Below is a small trained network, with its code and all its weights. Each question gives an input and a class and asks what happens when units are switched off, that is, made to give their printed mean instead of their output.

import numpy as np


def w(rows, s, z=0):
    codes = np.array(rows[::2]) - 128.0
    scale = np.full(codes.shape[1], s)
    scale[-1] = z or s
    return codes * scale


def f(y):
    return np.maximum(y, 0)


def log_softmax(a):
    a = a - a.max(-1, keepdims=True)
    return a - np.log(np.exp(a).sum(-1, keepdims=True))


def net(x, mask):
    res = np.array(x, float).reshape(1, 7) / 4 @ E
    y = f(res @ A[0][:, :-1].T + A[0][:, -1])
    res = res + np.where(mask, y, B[0][:, -1]) @ B[0][:, :-1]
    return log_softmax(res[-1] @ U[:, :-1].T + U[:, -1])


A, B = {}, {}
E = w([
[154,247,225,85,206,39,129,141,39,95,144],'x0',
[68,183,118,44,137,141,17,229,202,191,174],'x1',
[119,131,133,140,131,126,131,130,135,120,138],'x2',
[134,122,116,108,128,132,122,123,113,118,130],'x3',
[150,113,134,100,101,109,116,119,123,155,124],'x4',
[113,133,147,161,132,119,132,132,146,140,133],'x5',
[141,30,76,137,184,46,185,233,79,127,100],'x6',
],0.011)
A[0] = w([
[134,120,148,128,157,89,131,158,82,144,118,122],'neuron 1',
[114,77,87,115,130,129,115,242,161,154,135,73],'neuron 2',
[150,114,135,154,125,126,187,70,104,124,124,253],'neuron 3',
[110,23,78,148,127,128,118,190,143,141,120,166],'neuron 4',
[97,188,123,89,139,136,52,173,139,151,136,134],'neuron 5',
[143,156,154,121,137,89,143,162,111,125,127,94],'neuron 6',
[103,131,115,97,134,137,49,215,163,135,138,121],'neuron 7',
[147,249,205,115,140,126,122,38,88,123,125,178],'neuron 8',
[119,121,104,148,99,201,89,39,188,141,129,241],'neuron 9',
[133,57,101,149,124,114,165,143,137,126,129,149],'neuron 10',
[146,138,133,123,170,46,152,206,79,120,123,21],'neuron 11',
],0.017,0.0074)
B[0] = w([
[81,97,118,128,123,163,153,100,130,132,134,173],'neuron 1',
[112,207,68,137,109,96,151,41,111,141,125,229],'neuron 2',
[130,43,121,153,126,100,143,31,85,71,87,215],'neuron 3',
[149,150,44,181,166,122,216,104,125,167,108,247],'neuron 4',
[170,174,161,137,151,171,105,234,163,145,144,229],'neuron 5',
[118,123,159,87,90,161,103,124,124,105,120,166],'neuron 6',
[74,249,108,92,115,123,146,96,130,164,166,236],'neuron 7',
[124,218,130,114,147,38,64,76,108,95,132,235],'neuron 8',
[22,66,192,59,67,190,145,93,117,101,146,254],'neuron 9',
[196,65,115,153,146,107,129,163,124,130,109,206],'neuron 10',
[38,74,177,83,66,195,150,96,141,117,149,200],'neuron 11',
],0.018,0.026)
U = w([
[103,45,178,107,95,160,111,109,92,84,115,188],'0',
[138,214,80,141,176,21,97,68,84,131,130,184],'1',
[76,146,151,78,86,220,124,167,156,172,182,130],'2',
[176,202,176,109,192,84,1,226,148,131,169,5],'3',
[213,49,72,198,183,118,154,173,109,148,77,101],'4',
],0.009,0.0023)

Each question gives the input, the list of numbers given to net, and the class t.
The units are the neurons (one row each of A and B). Each row of codes is followed by its name. A weight is (code - 128) times the scale printed after its matrix; where a second scale follows, it is the last column's (A, B and U).
mask holds one flag per neuron, in row order. A switched-off neuron (its flag False) gives its mean, the last column of its row in B, instead of its output. The means were averaged over made-up inputs and are rounded, as every weight is.
A unit's drop is (log p(t) with every unit on - log p(t) with that unit switched off) / (log p(t) with every unit on - log p(t) with every unit switched off).
The circuit of an input: a set's keep is (log p(t) with only the set's units on - log p(t) with every unit switched off) / (log p(t) with every unit on - log p(t) with every unit switched off). Starting from all 11 units, units are removed one at a time, each time the one whose removal leaves the highest keep (on an exact tie, the one counted first), for as long as the keep stays at least 0.8.
units of the circuit, in order: the units of the circuit, biggest drop first
k most important neurons: the k neurons with the biggest drops, biggest first
drop of u: that unit's drop, to one decimal
input [-8,3,0,1,0,-3,2], class 1: units of the circuit, in order : [neuron 2]
input [-7,4,-4,4,7,-8,1], class 1: 2 most important neurons : [neuron 2; neuron 4]
input [1,5,-1,2,-6,2,-7], class 3: 3 most important neurons : [neuron 8; neuron 5; neuron 11]
input [1,3,-8,-4,-2,-3,6], class 2: 3 most important neurons : [neuron 11; neuron 8; neuron 3]
input [1,1,-3,7,4,1,7], class 2: 3 most important neurons : [neuron 11; neuron 8; neuron 3]
input [-6,0,2,-6,8,6,5], class 4: 3 most important neurons : [neuron 8; neuron 10; neuron 7]
input [6,-6,7,6,-8,3,1], class 0: 2 most important neurons : [neuron 11; neuron 2]
input [4,7,-6,-7,-4,-4,0], class 3: 2 most important neurons : [neuron 9; neuron 5]
input [6,0,5,8,-1,-7,7], class 0: 2 most important neurons : [neuron 7; neuron 5]
input [6,0,1,-7,2,0,2], class 0: 2 most important neurons : [neuron 11; neuron 7]
input [-5,0,0,8,-3,-4,-2], class 0: 2 most important neurons : [neuron 7; neuron 5]
input [5,3,-8,7,-1,5,0], class 3: 2 most important neurons : [neuron 9; neuron 8]
input [-8,4,-5,-7,-4,-8,7], class 1: drop of neuron 2 : 1.3
input [4,8,5,-2,5,-8,-5], class 3: units of the circuit, in order : [neuron 5]
input [2,0,-8,-3,2,3,4], class 0: drop of neuron 6 : 0.0
input [3,4,-4,-6,7,-8,-5], class 3: drop of neuron 5 : 0.1
input [-6,-4,-2,3,7,-5,1], class 4: drop of neuron 4 : 0.4
